Each row has a class, written as a number after it.
[ -6  -8 -56  -6  45 -41  55  14 -10 -30  36 -12  27  17  12 -29   9  25
  16   8   9  32 -12   4  24  32  31  -7 -12  -3  17  13   8  15 -13  -5] => 6
[-38 -35 -46  23  32  18  34  19  -1 -37  47 -13  40  38  12 -36  -9  21
  27  27 -12  35   9  17  52  35  21  23   2   9  -5 -12 -20   7  28  26] => 11
[-32  -6 -20   4  -8 -14  72 -25  23 -11   3 -18  -3  -2  20  -8   2   9
 -31  -9 -31  22  17  18  -6  27  17 -32  22  -2  -9 -57   6 -14  -3  -4] => 6
[-42 -30 -46  31  23  -7  56  35 -27 -31  21  -6   7  30  18  25  -1  28
  29   4  15  16 -14  -4  30  21 -14 -13  17 -14   0  59 -12  20   2  16] => 2
[ 11 -16 -29  13   4 -12  96 -10 -13   6   9  -6   0 -11 -31  22  -9   7
  25 -38 -23  27  13   3   4  11 -36 -19  14 -18 -22 -80  12 -24  11  -9] => 12
[ -9 -30 -44  18   9 -27  47   7  -3 -32  25 -23  22  20 -23 -11  -2   5
   9 -13  10  19  -2  11  26   5  29  17  29 -20  -9  29 -11 -13  15  -3] => 3
[ 14   5  -9   8 -15 -29  41 -22 -16 -30  10 -14  15  24 -29  22  16  -6
 -20 -11 -48  22  21  20 -18  53 -14 -29  30   0 -12 -80   2  -6 -10 -23] => 8
[-67 -25 -31  24  48 -12  29  23  -2 -56  57 -11  21  27  16  -9 -11  53
  24  24   3   7 -20  15  36  32  14  -1   1  -3  -6  31  -1  24  30   0] => 6
[-39 -21 -33  25  41 -26  29  21  13 -33  35  -2  16  41  18 -43   7  45
  26  21  22  23 -11  34  26  29  31 -22  -3   6  11  30 -32  13  11   9] => 9
[-20 -26 -38  17  42 -11  74  24 -33 -14  61  -1  23  13   4   7 -15  36
  28  22 -12  35 -38  28  36  -6   5   1   8   5  -8   6 -30  40   1  -7] => 7
[-31 -43   4  21   3 -16  71 -11   3   9   6 -11 -35  -6   6  -3  10 -14
 -28 -19 -10  20  28  13  11  13   1 -32  36 -19 -28 -62 -21 -11  24 -16] => 1
[-40 -32 -38  18  46 -14  50  18  21 -36  54 -20 -17  44 -18  11 -16  11
  26  24   2  -1 -17   0  11  38 -17 -24  -4  -5   4  17  -6   6   3  -4] => 10
[ 36   1   8   7   6  -9  41 -24  11  33  32 -25   9  16  -7  22  -5   3
 -26  17 -45  16  -3  17 -24 -19  13 -20  18  12 -27 -61   4  25  -3 -22] => 10
[  4  -9  29   4 -11 -37   9 -37  -2   3  18  -4 -10  -9 -14   6  10 -13
 -13 -29 -16  22  27 -27  -9  36  -7 -19  27 -26 -29 -91  24 -19  20   6] => 6
[-95 -14 -33  20   0 -28  30 -10   5 -40  18  -4   1  39  25  -8 -16  13
  28  24   2  -3 -18   9  15  28  -1 -17   7  -4 -10  69  -5  -5  19  23] => 10
[ -2   0   3   2 -14 -18  61 -36 -10  16  13 -25  13  -4  22 -21   6 -16
 -45  -2 -33  26   7  14  -9   3  10  -9  15  18 -22 -60   1  -8  -8 -30] => 5
[-40  -2 -41  10  30   3  47   9  -6 -38  28 -14  13  38   3  -5 -22  26
  27  21  22   3 -35   6  17  18  10   6   0  25 -26  32 -24   1  -1  -7] => 7
[ -5  12  -6  -6 -21 -20  21 -40  17   9  25 -17  -3  -9 -19 -10  23  -3
 -47  -5  -5   8  13  14  -6  60   7 -36  49  -1 -38 -48 -16 -32  -7 -53] => 1
[  9 -29   5  26  -1 -20  61 -14 -14  25  39 -33  -6   1  -4  -9  13  -4
 -15 -37  -2  35  15  -2   1  12  10 -11  28  -9 -28 -80 -22 -26  23 -22] => 0
[ 33 -11  16   6  24   0  24 -16  21  -5  27   1   1   6  19  -9   1  10
 -21 -19  -8  13  26  13  12  35  10 -28  16  10  -6 -67   4  -1   3 -39] => 3
[ -8 -25  -5  19   6 -41  33 -42  16 -25  57 -21  21  14 -14   9 -19  19
 -14 -20 -24 -12  18  12 -18  34  -5 -21  13   6 -22 -83  -3 -29  42  25] => 0
[ 24 -25 -14  33 -11 -30  57 -32   8  24  18 -11  -3  11 -35  44  11 -10
   6 -28 -16  16  23  16 -16   5 -18 -31  60 -18 -37 -42 -14 -10  20   3] => 2
[-19 -19  13  17  -1 -25  51 -26  -7 -16  24 -10 -36 -25 -10  29  -6 -11
 -28 -25 -37  -6  11   5  -7 -16 -18 -34  11 -26 -37 -39  27 -11  38 -20] => 1
[ -6  27 -30   5  28  -1  49  29 -25 -44  37 -16  21  36  -5  34 -12  28
  56  20 -14  37 -31  11  12  14 -12 -19   4   7  10  37 -22   2  -9 -28] => 4
[  8 -11  20  30 -14 -54  32 -24  -8  -7  10  -7  20  12 -43  20  -4  30
  16 -30  -8 -13  -2  26 -16  10 -30 -26  14  -9 -19 -50 -24 -20  35 -19] => 0
[-28 -16  -2  16  -3 -21  34 -38  26 -12  44 -16  18   9 -13  -7  -4  -4
  -7 -19 -11  -7  17  19  -8  10  12 -23  36   6 -20 -66 -10 -27  20   3] => 8
[  31  -31   -3    1   25  -18   61  -14   13    0   37  -17   -6   -7
  -40  -10    4    1   -2  -14  -17   28   14    9    0   34   -7  -15
   15  -10  -10 -114   -6  -21   20  -20] => 6
[-31   9 -47   4  28 -27  59  11  -9 -36  53  -1  -5  14  25  29  -3  34
  20  24  -1  33 -34  16  13  15 -16 -19   9  -2  -9  59  -2  40 -17  24] => 2
[ 32  -4 -16  16  20 -45  68 -31   4  10  49 -21  13 -18 -25  17  -9   1
  15 -30  -9  19  -4  13 -21   8  -4 -19   7  -4 -33 -53  -5 -24  21 -13] => 0
[ 12 -11 -24  19   6  -3 111   4   2  -5  65 -13  -8 -16 -13  39 -12 -42
  12 -28 -29  40  -5  26  -2 -31  12 -13  29 -15 -10 -59 -16  -9  13  -8] => 10
[-44  -7  19  18  -9  -3  50 -33  30   3  17 -21  17  36   5 -26   1 -14
 -24  -5 -20   2  14  -3   6  32  -3 -20  28  22 -11 -63 -25 -23   1  -8] => 6
[  4 -22  -2  17 -16 -21  68 -18   8  22  23  -5 -14  -5  -7  16  20   4
 -30 -19 -39  32  12  25  -5   0  -7 -28  48 -25 -16 -46   6  -4   4  -7] => 9
[-16 -16 -18  22  -4 -14  34 -25  -7  13  20 -14  13 -13  13 -27   6 -11
  -2 -15 -28  22  22  17   0  18  35 -28   8   0  -6 -56   0 -32  30 -36] => 10
[-35   2 -41  22  68 -16  48  25  36 -36  42 -10  -4  14  -1  -3  -8  34
  32   8   0  17  -1  20  32  10   4  12 -20   6   0   8   2  29   3   6] => 6
[ 15 -23 -13 -12   6 -24  66 -13   8  12  13 -11 -15 -24  34  -8   3  23
 -32 -20  -6  57  18  11   4  22  21 -30  34 -18  -8 -83 -10  -5  -1  12] => 3
[-59 -13  34   4  -6 -23  25 -12  16   7 -15 -22  -8  14  13  15 -13 -15
 -24  17 -23   2  18  -6 -36  10   5   3  24   3 -18 -75 -19   0  25   8] => 10
[ -3   3 -19  31  25 -32  52 -29  31  -4  25 -11  23  16 -10  17   1  14
   3 -23   3   6  19  26  -8  43 -16 -22  21  13 -36 -70 -31 -20  24  13] => 1
[-45  -1 -48  10  41  -9  47  15 -27 -29  17  12  13  36  37  11 -12  31
  62  15  10   8 -12   1  27   4   1  -3  -7  13   2  76  17  27   6   7] => 2
[-15 -16  -8  -6  -9 -11  56  11  -9 -21  51   4 -37 -43  11  31  -1  16
 -12 -16 -11  42   2  27   3   5 -21 -32  46 -36 -10 -61 -35  -1  38  23] => 12
[-49 -10 -44 -13  17 -37  45   8 -16 -45  44  -1  12  33 -41 -10 -15  12
  54  13  49 -10 -47  -5  18   5  -5  10   7   5  -7  58 -20  -7   2  12] => 2
[ 23 -14 -27  19 -14 -28  66  -4  -5  -7  36 -32  20 -16 -48  13   3   8
  -9 -29 -18  20   3  13  -8  17 -12 -35  32 -30 -14 -64 -21 -33  14 -27] => 12
[ -8  12  11   2 -20 -41  44 -15 -23  17  11  -2  16  -9   4  27   1   8
   2 -17 -30  37  16   3   3   0  -6  -2  41 -14 -18 -89 -12  -9  26  -1] => 10
[ 35  -2 -14  46   4   0  35 -20   8  14 -16 -19   4  17  -3   8  13  35
  -9 -24 -10  37  18  24 -13  23   3 -24  19   7 -57 -70 -12 -15  27  15] => 9
[  2 -27   4   8  -2  -5  74 -13  20  13  59  -4 -31 -25 -15  29  -5   3
 -26 -22 -18  16  -1  16   8   5 -18 -31  39 -19 -28 -96   3  -7   4 -17] => 10
[ 26 -36   9   2  -3 -10  21 -19 -22   3  32  -4  -4 -29 -21  10 -12 -25
 -10   0 -23  20  16  14  -5  -6   7  -1  32 -13 -28 -63  -8  -5  37   0] => 5
[-13 -10 -31  17  37  -9  49  41 -27 -31  29 -17  22  35  13  -2   4  14
  30  13  15  30 -14   5  36   9  18  46  13  -2  -4  33 -15  17   5 -31] => 7
[-20  -6 -61   1  40   1  69  43 -13 -61  66  -2  11   0   0   3 -15  12
  48   5  28  45 -25  19  32  10  37  -9   2 -11  -6  11 -25  11   8   5] => 11
[-53   4 -23   7   6 -17  37  12 -40 -50  65   8  11  32   8   3 -13  25
  42   3  11   4 -47  14  26  11 -13  -9  -7   7   8  65 -20   7   6   6] => 0
[-20 -20 -18  -8  -5 -19  38 -21   7  -3  33 -16  -1 -14  -5   9  -4  -5
 -31  -3 -31  -1  28   0  -5  17   8 -16  46 -14 -20 -39  12 -12  23 -24] => 12
[  2 -13 -20  50  23 -10  22  17 -20 -45  52  -8  24   8 -23  12  -7  23
  30 -16  -9  16 -21  23  40  -9 -16 -11 -12  -2 -15  19 -23  -2  25   2] => 4
[-19  14 -21  12  30   8  22  40 -14 -49  50 -11   4   9   7   9 -24  24
  31  20  27  31 -30  10  17   7  15 -18  -9   7   0  13 -41  22 -12  18] => 5
[ -3 -31 -33  18  -1 -12  81 -19  10  21  18 -10 -23 -11 -11  -6   0 -13
 -26 -36 -11   9  17  29   7  -7   4 -31  16  13 -13 -51 -43 -19   5   4] => 0
[ -3  16  -4  20 -11  -5  26 -19   0  20  22 -12  30   1  24  24  10  13
 -10 -25  -2  32  13  15   0   2  18 -15  55  15 -34 -52 -43 -17  14   2] => 4
[ 46 -39 -13  11  14 -33  61  -5 -37 -22  33 -28  19 -10  -6  23   4  -8
 -14 -14 -51  26  19   7  -4   1  -4 -18  26 -29  -5 -57  14 -13  46 -20] => 8
[-89  10 -10  20  26   2  11   0  25 -41  11   2 -31  20  29 -15  -4  28
   7  38 -11  12 -15  29  13  41   0 -28 -11  16 -18  47 -10  38  -4  -4] => 6
[ 28  24   4  18   7 -52  41 -34  -9 -11  49 -10  16 -16 -28  20   2  -8
  22 -24 -34  35   6  26  -7 -19   0 -17  21  -8 -37 -58  -1  -3  28 -14] => 8
[  5  -8 -29   2 -15 -14  65 -31 -18  14  40 -20  31  15 -27  22   3 -12
 -24  -4 -37  16   8  19 -10  14   8  -6  53  10 -25 -55  -3  -4  -9 -29] => 5
[-13  -3 -20   9  50  21  36  43 -20 -37  48  16 -11   9  15  10 -12  21
  42   8   2  52 -10  -1  58  40  -7   2   0  -8   6  22   3  38 -24 -13] => 3
[-58  -7 -48  15  25  -7  37   8  13 -15  15 -13  14  37  20 -13 -10  33
  22  22   9  10 -11  20  18  20   9   9  -1  20  -5  12 -25   3  14  26] => 10
[ -8 -19  39  20 -11   7  43 -31  24  13   7  -7  -7  -2   8 -22   0 -10
 -19  -4 -44  25  23  14  11   9 -16  -8  16   1 -15 -86  -5 -10  19   6] => 6
[ -2 -29 -29  18  28 -18  52  27 -24 -29  52   1   1  11   6   2   5   5
   3 -13  13  25 -24   4  50  12  -6 -13  17 -20   4  60 -16  17  -4 -19] => 3
[ 15 -19  -1  12   4  -8  35 -23   9  -4   8 -47 -16   9  -6   2   1 -16
 -44 -21 -17  31  22  -9 -28  15  17   3  22   0 -37 -83 -11 -26  31  10] => 3
[-30 -18 -43  24  43 -13  51   4  -7 -29  58  -6  -4  27  -8 -10 -11  12
  44  11  -9  33 -26  21  12   0  14 -36 -20   3   4  19 -22  26  10  33] => 6
[-29  -2 -27  11  47  16  35  36  -3 -68  76 -11  -4  33 -12  19 -18  38
  41  38 -13   6 -33  18  25  29 -38  -9 -12  13  17  36 -15  15  13 -10] => 2
[-14   8 -47 -12  36   6  24  30  12 -50  57  19  -9  11   3 -13 -11  34
  30   9  24  21 -17  38  51  13  22 -11   7  11  23  43 -34  20 -14  -4] => 3
[-33 -22 -18   7 -12 -28  49 -31  19  17   7 -25   8  20 -31  -2   0  -2
 -13 -20  15 -15  -1  -5 -23  33  -7 -14  27   6 -26 -71 -17 -46  12  -6] => 10
[ -2 -41   9  24 -22 -31  57 -36  15   4  -1 -24  21   2  13  -3   9   6
 -72 -30 -28   0  21  14   5  33 -16 -30  50  -8 -21 -56 -19 -31  23 -23] => 3
[ 22  -4 -12  -6  -4 -19  60 -22  18  -2  26 -15  14  34 -21   7   4  -9
 -45   7 -40  18  18  16  -4  13  17  -5  48  15 -23 -61  -5   2 -10  -2] => 9
[-53 -14 -33  11  42 -19  36  36  -6 -51  73  -1  19  13  -7  23 -12  13
  32  21  -1  12 -22  18  16   5  13  -3   8 -12   2  31 -18  36  21  -4] => 11
[-36  35 -18   4  27  -3  40  26  -3 -15  54 -10 -14  25  15   0  11   2
  25   8  34  43 -22 -12  28  35   4 -32  12  -2  -2  36 -36  10 -39 -20] => 1
[-50  52 -10  -8  15 -26  27  16   2 -41  42   4 -16  34 -10   3  14  18
  30   8  28  15 -34  16  13  24 -19  -5  -6   8   5  30 -25  13 -27 -14] => 1
[-55  34 -51  20  -9 -18  21  16 -14 -52  19 -12   2  31 -18  19  13   4
  43  13   3  24 -18  16  -1  41  -7  -9  17  -7   2  84 -23  -4 -11 -10] => 2
[-29  19 -55  17  41  -4  38  26   2  -3  42 -11 -15  38 -30  23   4  61
  55   2  18  19 -21  28  18   5  -6  -2   0  11 -11  -5 -16  17   3 -20] => 10
[-21  -9 -28   2   2 -15  82 -20   6   1  30  -5 -10  17 -29  27   8  -3
   6 -18 -26  15  20  13 -11  46 -23 -15  42 -11 -25 -60  25  -3 -11 -42] => 12
[-76 -26 -44   4  50  -3  50  37 -13 -36  23 -24 -10  54   0  -8 -11   8
  42  26   5  23 -11  -2  32 -12  -2  48  -4  20   6  36 -34   8  23  30] => 4
[-69  -8 -56 -22  41 -48  74  11 -18 -26  47  -2  36  25  16 -21  -8  35
  54  20  14  39 -13   5  31  30  22   5  19   1  16  -3  -8  13 -15  14] => 8
[ -3 -11 -51  32  30  12  54  15 -23 -29  44   0 -20  35  14  -6   8  22
  24   6  15  52 -29  20  38  44  -5 -20  -3   8 -26  25 -26  22 -20   3] => 7
[-27  -5   9   9  -6   1  22 -40  13  10  15 -25 -12   2 -23   2  -4   0
 -27 -13 -15   4   0  -6 -35  30  -6 -37  15  17 -39 -97 -25 -27  23  14] => 6
[ 35 -10  -9  15   2 -20  80 -14 -29   0  35 -10  17 -20  -1  38  -7 -14
  -1 -28 -39  15  -2   4 -12 -33  -8 -24  11  -8  -9 -37  17  -3  18 -12] => 2
[-15  -5  10   7 -14   2  40 -19  30   1  26 -14 -32 -11   2   5 -12  -2
 -56  -4 -33   0  14  20   2   1  -5 -29  19  15 -18 -49 -28   0  -9   3] => 0
[-25   2 -42   9  60 -20  36  37   6 -62  43 -11  -5  16   1  26 -24  50
  42  14   2  -1  -3  -6  32  23 -35  -9 -11 -12   0  38  10  12  25  -5] => 12
[ -2 -29 -19 -19  -6   2  43 -25   9   5  28  -3 -15 -49 -11   0 -13  -5
 -36  -6  -8   3  12   0   2  35  -9 -19  42 -11 -44 -61   2 -25  18 -12] => 12
